Small tables with named rows and columns. After each table, cells are looked up by row and column.

fusamid:
         loveke    lak   meni   bopu   tepa
bazoke    48660  33735  18060  67154  31257
nik       81689  81190  68320  31185  10706
lofe      28680  73499  71333  49310  51365
vodef     81665  29684  62075  49263  48089
dokiz     41671  54536  79814  11230  58089
vuf       11758  29150  72749  72183  42155
tof       39765  82358  35615  65679  40092
pegome    50205  13432  45951  55868  18080
sifemi    51459  23301  11820  58553  78374
sifigev   76731  55146  63362  44174  48243
givel     57949  38143  37539  45525  51909
vamo      67447  41679  63838  19136  58318
ren       82914  61525  76654  71990  14572

loveke of tof: 39765
bopu of sifemi: 58553
tepa of sifigev: 48243
meni of nik: 68320
bopu of dokiz: 11230
meni of ren: 76654
loveke of nik: 81689
tepa of pegome: 18080
meni of vamo: 63838
meni of sifigev: 63362
tepa of lofe: 51365
loveke of givel: 57949
lak of sifemi: 23301
bopu of givel: 45525
lak of ren: 61525
meni of sifemi: 11820
meni of tof: 35615
bopu of ren: 71990
meni of givel: 37539
Which row has the largest bopu? vuf

nef.csv
,fip,dubabe,tud,letugu,navul,tukuvu,rer
geb,30,51,44,39,36,49,44
bozuvi,34,69,52,29,42,41,59
sonifo,48,36,46,43,45,43,41
fiker,71,60,31,59,44,49,32
bibivuk,34,33,35,40,39,28,41
lor,85,50,68,60,55,64,33
fav,73,70,1,75,32,32,19
buze,36,72,66,27,44,63,60
seku,31,45,45,48,32,45,35

navul of seku: 32
tud of bibivuk: 35
tukuvu of sonifo: 43
letugu of sonifo: 43
navul of fav: 32
tud of geb: 44
letugu of lor: 60
rer of lor: 33
Which row has the largest rer? buze

Table gupes
fields: gepa, deti
duz: [47663, 57352]
fisodo: [63811, 9219]
pugeriz: [36069, 82229]
zulav: [60281, 96471]
rezasen: [67251, 58676]
lol: [56008, 13081]
tupem: [6695, 52138]
kiko: [12940, 69056]
nefemer: [64538, 81438]
sis: [43121, 57423]
sab: [35279, 42948]
nugu: [58817, 51910]
vap: [78927, 52804]

nugu, gepa: 58817
rezasen, gepa: 67251
sab, deti: 42948
nefemer, gepa: 64538
fisodo, gepa: 63811
sis, deti: 57423
duz, gepa: 47663
nefemer, deti: 81438
pugeriz, gepa: 36069
kiko, deti: 69056
rezasen, deti: 58676
Which row has the largest gepa? vap

kudol
       refefer  suda
luk        8.2   6.2
val        0.2  -2.3
venop      4.0   2.7
futo       6.0  -9.0

refefer of val: 0.2
suda of futo: -9.0
suda of luk: 6.2
refefer of venop: 4.0
suda of val: -2.3
suda of venop: 2.7
refefer of futo: 6.0
refefer of luk: 8.2

les
          bopu  sobip  duzikes  mozafa  vufom
fek      41575  95286    68109   35214  52482
sutozan  53723  59280    46577   71001  42210
zak      38352   5820    38052   59348  47798
mobifu   75612  73912    17981   83403  42396
kuv      52810  23528    46562   39802  63477
buk      47715  75483    58814   40111  54840
gimu     28627  71214    76348   57975  37065
dabero   52522  51319    57343   49056  55497
pobu     55602  44947    55068   47192  58677
pavofad  46646  52386    56585   60214  46206
vuzagi   59242  44156    48872   51136  57891
lopan    42290  62849    51985   49611  47647

mobifu, vufom => 42396
dabero, duzikes => 57343
pavofad, mozafa => 60214
vuzagi, sobip => 44156
zak, bopu => 38352
pavofad, bopu => 46646
gimu, mozafa => 57975
vuzagi, bopu => 59242
pobu, mozafa => 47192

bim:
           tis  sulirak    tiv
silud    5.855    5.310  4.003
fupa     1.412    2.305  5.196
dedelal  8.012    6.724  8.931
ruke     6.087    4.238  2.900
fakod    5.474    5.143  3.658
dotud    6.049    4.302  3.072
lofan    6.012    8.475  6.167
busuni   9.695    6.372  5.230
fifozoz  2.319    3.296  4.883
zisetet  7.478    1.545  6.098
kobes    5.239    4.966  0.874
zukoliv  3.680    5.143  5.072
kon      5.237    4.518  3.048
timose   9.293    5.220  1.405

kon, sulirak -> 4.518
fifozoz, tiv -> 4.883
dedelal, tis -> 8.012
busuni, tis -> 9.695
ruke, sulirak -> 4.238
dedelal, sulirak -> 6.724
fakod, tis -> 5.474
fupa, tis -> 1.412
dotud, tis -> 6.049
silud, tiv -> 4.003

Table repi
         rasolin  rubifo  papagi
gotama        78      46      64
gigasur      132     164      88
pevav        171     181     104
rif           58     235     145

gigasur, papagi => 88
gigasur, rasolin => 132
pevav, rasolin => 171
pevav, papagi => 104
rif, papagi => 145
gotama, rubifo => 46
rif, rubifo => 235
pevav, rubifo => 181
gigasur, rubifo => 164
gotama, rasolin => 78
gotama, papagi => 64
rif, rasolin => 58

kose:
	kesovu	rem	kofe	nerubi
moturim	65.56	-25.53	-8.31	-15.40
lopod	-54.72	-23.27	-39.03	0.89
dur	-64.74	50.81	22.28	-3.67
pev	9.76	30.78	-23.61	44.23
zof	-34.46	-51.82	-15.46	83.91

moturim, kesovu -> 65.56
pev, rem -> 30.78
dur, kofe -> 22.28
zof, kesovu -> -34.46
moturim, kofe -> -8.31
pev, kesovu -> 9.76
lopod, kesovu -> -54.72
moturim, nerubi -> -15.40
dur, kesovu -> -64.74
dur, rem -> 50.81
zof, kofe -> -15.46
lopod, rem -> -23.27
lopod, kofe -> -39.03
lopod, nerubi -> 0.89
zof, rem -> -51.82
dur, nerubi -> -3.67
pev, nerubi -> 44.23
pev, kofe -> -23.61
moturim, rem -> -25.53

